Here is a tiny trained network, its code and every weight. The questions are about switching its units off for an input and a class, where a switched-off unit gives its printed mean instead of its output.

import numpy as np


def w(rows, s, z=0):
    codes = np.array(rows[::2]) - 128.0
    scale = np.full(codes.shape[1], s)
    scale[-1] = z or s
    return codes * scale


def f(y):
    return np.maximum(y, 0)


def log_softmax(a):
    a = a - a.max(-1, keepdims=True)
    return a - np.log(np.exp(a).sum(-1, keepdims=True))


def net(x, mask):
    res = np.array(x, float).reshape(1, 5) / 4 @ E
    y = f(res @ A[0][:, :-1].T + A[0][:, -1])
    res = res + np.where(mask, y, B[0][:, -1]) @ B[0][:, :-1]
    return log_softmax(res[-1] @ U[:, :-1].T + U[:, -1])


A, B = {}, {}
E = w([
[26,72,78,117,211,186,60,103,45,17,82,102],'x0',
[80,192,53,47,38,54,87,84,46,229,56,95],'x1',
[139,56,109,194,197,87,81,25,166,223,185,42],'x2',
[92,215,169,203,136,1,69,156,184,38,87,56],'x3',
[180,108,47,190,50,165,66,86,223,98,40,201],'x4',
],0.0067)
A[0] = w([
[94,153,179,78,173,120,191,157,74,135,177,94,90],'n1',
[203,179,160,120,94,101,174,140,181,216,169,137,29],'n2',
[85,149,195,79,180,102,161,175,68,149,191,65,81],'n3',
[132,213,175,174,123,31,111,163,180,102,102,65,118],'n4',
[129,229,164,55,63,187,195,254,86,45,67,231,104],'n5',
[16,75,50,104,207,180,50,109,51,47,92,78,101],'n6',
[192,80,205,209,193,186,172,158,194,56,195,148,4],'n7',
[203,185,167,141,80,78,174,155,168,206,167,136,46],'n8',
[180,114,47,188,71,176,73,100,201,97,50,204,70],'n9',
[94,194,49,62,65,68,98,90,62,211,65,96,56],'n10',
[150,54,107,203,184,98,83,20,159,234,191,48,88],'n11',
[104,174,57,73,81,73,96,85,84,205,89,95,33],'n12',
[96,140,198,74,179,113,179,169,60,145,198,83,67],'n13',
[180,36,80,41,111,249,207,99,73,235,186,220,84],'n14',
],0.0061,0.0022)
B[0] = w([
[204,138,61,110,139,84,94,113,144,203,100,162,179],'n1',
[138,99,187,167,73,184,175,75,47,95,53,183,188],'n2',
[207,150,76,121,145,74,85,94,142,180,89,194,186],'n3',
[79,138,154,213,112,65,85,97,95,70,157,143,197],'n4',
[40,19,51,112,125,75,189,165,140,158,102,36,249],'n5',
[169,102,204,183,54,192,200,49,53,112,53,223,221],'n6',
[104,69,187,86,193,191,62,230,181,168,163,186,222],'n7',
[146,88,194,154,77,208,209,81,64,117,38,198,192],'n8',
[232,171,29,92,173,67,84,94,174,222,94,167,225],'n9',
[99,98,197,98,195,207,67,209,179,152,190,183,218],'n10',
[52,24,47,98,101,110,219,174,125,151,86,22,222],'n11',
[102,71,186,102,208,201,80,213,175,145,168,169,199],'n12',
[200,157,54,111,136,92,97,117,142,185,94,181,187],'n13',
[44,199,145,255,101,25,46,80,125,40,218,120,243],'n14',
],0.0061,0.011)
U = w([
[119,102,203,87,193,228,73,229,170,156,172,163,96],'0',
[169,115,193,150,81,207,215,49,62,124,52,176,102],'1',
[255,166,30,102,150,64,87,99,153,183,99,154,119],'2',
[52,59,51,105,116,94,228,170,132,148,103,38,130],'3',
[59,183,160,210,110,36,58,89,114,66,188,127,179],'4',
[139,163,126,100,115,156,145,118,139,123,146,95,255],'5',
[187,207,134,49,116,158,155,118,127,77,182,69,50],'6',
[150,198,141,76,135,149,176,118,134,101,168,97,49],'7',
],0.0089,0.0047)

Each question gives the input, the list of numbers given to net, and the class t.
The units are the neurons (one row each of A and B). Each row of codes is followed by its name. A weight is (code - 128) times the scale printed after its matrix; where a second scale follows, it is the last column's (A, B and U).
mask holds one flag per neuron, in row order. A switched-off neuron (its flag False) gives its mean, the last column of its row in B, instead of its output. The means were averaged over made-up inputs and are rounded, as every weight is.
A unit's drop is (log p(t) with every unit on - log p(t) with that unit switched off) / (log p(t) with every unit on - log p(t) with every unit switched off).
The circuit of an input: a set's keep is (log p(t) with only the set's units on - log p(t) with every unit switched off) / (log p(t) with every unit on - log p(t) with every unit switched off). Starting from the 12 units with the biggest drops (on a tie, the unit counted first), units are removed one at a time, each time the one whose removal leaves the highest keep (on an exact tie, the one counted first), for as long as the keep stays at least 0.8.
circuit, biggest first: the units of the circuit, biggest drop first
unit that matters most: the unit with the biggest drop
top k neurons: the k neurons with the biggest drops, biggest first
drop of u: that unit's drop, to one decimal
input [-4,8,3,4,-7], class 0: top 3 neurons	n10; n12; n9
input [-8,7,-7,6,5], class 1: unit that matters most	n8
input [-4,-3,-5,-4,-4], class 3: top 2 neurons	n5; n6
input [7,-4,5,2,-8], class 2: circuit, biggest first	n3; n13
input [-6,4,-3,6,-1], class 1: top 4 neurons	n8; n14; n2; n7
input [-7,0,-7,0,-5], class 1: top 4 neurons	n8; n2; n11; n9
input [-5,-3,-7,0,-6], class 3: top 2 neurons	n5; n9
input [8,-4,-7,0,-6], class 1: top 2 neurons	n6; n11
input [4,-6,3,-7,7], class 2: top 4 neurons	n9; n10; n12; n4
input [-3,1,-2,7,-7], class 2: top 3 neurons	n14; n3; n13
input [-4,-3,-5,-1,0], class 3: top 4 neurons	n5; n6; n10; n12
input [-7,7,1,-1,1], class 0: top 3 neurons	n10; n12; n6
input [5,-5,7,-7,4], class 3: top 2 neurons	n11; n4
input [-3,0,2,3,-5], class 2: top 3 neurons	n14; n6; n3
input [-6,7,4,-8,-5], class 4: top 3 neurons	n14; n7; n6
input [8,4,1,-2,-4], class 1: top neuron	n6
input [-5,0,-5,-7,7], class 2: top 2 neurons	n9; n4
input [-4,-2,-2,-1,2], class 1: circuit, biggest first	n8; n2
input [2,-3,-1,-2,-5], class 2: drop of n1	0.1
input [-3,4,7,2,6], class 3: circuit, biggest first	n11
input [1,-3,7,4,-2], class 3: drop of n11	1.2
input [4,0,3,-7,1], class 4: drop of n14	1.1
input [8,7,0,0,-2], class 1: drop of n7	0.7
